Here is a tiny trained network, its code and every weight. The questions are about switching its units off for an input and a class, where a switched-off unit gives its printed mean instead of its output.

import numpy as np


def w(rows, s, z=0):
    codes = np.array(rows[::2]) - 128.0
    scale = np.full(codes.shape[1], s)
    scale[-1] = z or s
    return codes * scale


def f(y):
    return np.maximum(y, 0)


def log_softmax(a):
    a = a - a.max(-1, keepdims=True)
    return a - np.log(np.exp(a).sum(-1, keepdims=True))


def net(x, mask):
    res = np.array(x, float).reshape(1, 7) / 4 @ E
    y = f(res @ A[0][:, :-1].T + A[0][:, -1])
    res = res + np.where(mask, y, B[0][:, -1]) @ B[0][:, :-1]
    return log_softmax(res[-1] @ U[:, :-1].T + U[:, -1])


A, B = {}, {}
E = w([
[51,199,99,188,146,177,7,255,144,56,87],'x0',
[96,53,83,168,204,8,112,117,57,81,212],'x1',
[99,89,67,126,103,135,112,143,159,148,148],'x2',
[146,129,143,137,135,111,111,108,129,119,101],'x3',
[57,82,211,212,1,129,173,183,107,139,89],'x4',
[89,182,150,81,87,116,141,170,111,160,176],'x5',
[135,133,128,148,156,154,166,117,113,105,121],'x6',
],0.01)
A[0] = w([
[79,165,142,149,64,188,78,147,190,119,106,96],'neuron 1',
[62,130,116,130,132,149,146,147,148,142,76,107],'neuron 2',
[144,99,173,137,112,125,172,72,184,166,172,181],'neuron 3',
[147,174,110,77,207,143,107,139,195,132,130,66],'neuron 4',
[212,90,77,57,152,62,147,89,85,108,205,122],'neuron 5',
[181,208,37,70,142,170,77,78,120,148,115,146],'neuron 6',
[84,186,127,196,192,152,10,207,119,88,150,94],'neuron 7',
[70,92,155,194,173,62,129,168,102,109,163,171],'neuron 8',
[145,52,107,158,133,157,167,124,172,111,97,129],'neuron 9',
[145,52,167,146,56,117,191,66,88,198,130,138],'neuron 10',
[110,81,172,157,115,114,144,119,129,126,161,75],'neuron 11',
[107,140,179,167,122,155,141,204,169,88,83,94],'neuron 12',
[126,88,125,96,143,184,117,126,154,141,182,119],'neuron 13',
[158,107,87,63,167,37,123,105,78,89,244,124],'neuron 14',
[142,72,186,122,77,136,199,29,137,239,127,43],'neuron 15',
[140,188,98,71,216,154,103,115,193,130,154,128],'neuron 16',
[106,157,153,172,64,219,71,226,113,83,48,104],'neuron 17',
[121,198,89,177,164,115,75,180,138,64,154,5],'neuron 18',
[57,89,138,178,158,75,98,127,50,95,177,37],'neuron 19',
[165,200,144,92,107,230,142,68,254,174,113,123],'neuron 20',
],0.0084,0.012)
B[0] = w([
[155,167,134,136,147,163,103,85,99,153,194,196],'neuron 1',
[173,100,128,115,137,141,92,131,171,64,172,156],'neuron 2',
[120,115,77,107,206,99,155,136,96,123,106,212],'neuron 3',
[93,187,177,129,2,129,177,173,194,102,111,168],'neuron 4',
[109,154,128,137,190,175,82,80,63,119,143,234],'neuron 5',
[91,120,151,123,128,107,119,172,112,187,105,209],'neuron 6',
[96,57,126,153,77,78,169,207,136,136,79,246],'neuron 7',
[113,47,97,92,110,85,144,163,84,214,117,236],'neuron 8',
[114,151,173,116,119,143,132,141,147,159,142,163],'neuron 9',
[110,119,126,116,126,100,178,205,141,146,80,230],'neuron 10',
[141,94,95,44,146,102,95,113,78,93,125,152],'neuron 11',
[127,168,159,122,141,173,135,97,138,136,146,189],'neuron 12',
[128,166,113,169,162,107,105,128,78,156,119,146],'neuron 13',
[185,181,96,128,171,138,83,85,141,116,173,242],'neuron 14',
[44,149,185,170,54,174,125,188,195,116,128,208],'neuron 15',
[81,103,174,147,74,77,196,177,138,177,48,202],'neuron 16',
[185,167,119,152,176,167,81,55,142,44,170,248],'neuron 17',
[153,111,87,42,149,61,200,115,113,154,106,173],'neuron 18',
[47,165,170,197,15,124,193,181,203,117,69,189],'neuron 19',
[87,98,142,80,119,85,192,195,156,157,62,227],'neuron 20',
],0.0086,0.015)
U = w([
[131,38,124,2,137,63,156,184,115,157,81,18],'0',
[106,120,176,179,17,122,141,201,196,105,102,251],'1',
[183,143,113,80,204,180,56,3,121,81,242,118],'2',
],0.0084,0.0018)

Each question gives the input, the list of numbers given to net, and the class t.
The units are the neurons (one row each of A and B). Each row of codes is followed by its name. A weight is (code - 128) times the scale printed after its matrix; where a second scale follows, it is the last column's (A, B and U).
mask holds one flag per neuron, in row order. A switched-off neuron (its flag False) gives its mean, the last column of its row in B, instead of its output. The means were averaged over made-up inputs and are rounded, as every weight is.
A unit's drop is (log p(t) with every unit on - log p(t) with that unit switched off) / (log p(t) with every unit on - log p(t) with every unit switched off).
The circuit of an input: a set's keep is (log p(t) with only the set's units on - log p(t) with every unit switched off) / (log p(t) with every unit on - log p(t) with every unit switched off). Starting from the 12 units with the biggest drops (on a tie, the unit counted first), units are removed one at a time, each time the one whose removal leaves the highest keep (on an exact tie, the one counted first), for as long as the keep stays at least 0.8.
circuit, biggest first: the units of the circuit, biggest drop first
unit that matters most: the unit with the biggest drop
top k neurons: the k neurons with the biggest drops, biggest first
drop of u: that unit's drop, to one decimal
input [8,-2,-3,-3,2,-4,-3], class 2: circuit, biggest first => neuron 17
input [-1,1,-1,6,6,-5,4], class 0: circuit, biggest first => neuron 19; neuron 4
input [-7,5,5,7,0,3,-7], class 2: top 4 neurons => neuron 14; neuron 5; neuron 7; neuron 20
input [-1,7,-7,-8,7,5,0], class 0: top 3 neurons => neuron 8; neuron 11; neuron 15
input [-1,3,8,-2,-8,-3,6], class 2: top 2 neurons => neuron 14; neuron 5
input [4,0,-1,-8,-7,-3,-5], class 1: top 4 neurons => neuron 4; neuron 8; neuron 3; neuron 16
input [-2,4,-5,-8,8,5,-4], class 0: top 3 neurons => neuron 8; neuron 11; neuron 4
input [3,0,1,-7,-6,-3,0], class 1: top 4 neurons => neuron 4; neuron 8; neuron 3; neuron 16
input [8,6,6,-5,-2,4,-3], class 0: top 3 neurons => neuron 18; neuron 8; neuron 15
input [3,-2,-7,3,-6,-1,-7], class 1: drop of neuron 4 => 1.8
input [2,0,-5,-3,1,-5,-6], class 2: drop of neuron 20 => 0.3
input [7,-1,-7,-4,2,-6,2], class 2: drop of neuron 17 => 0.5
input [5,-1,-3,8,2,5,1], class 2: drop of neuron 19 => 0.1
input [6,-8,-7,-2,3,2,-4], class 2: unit that matters most => neuron 17
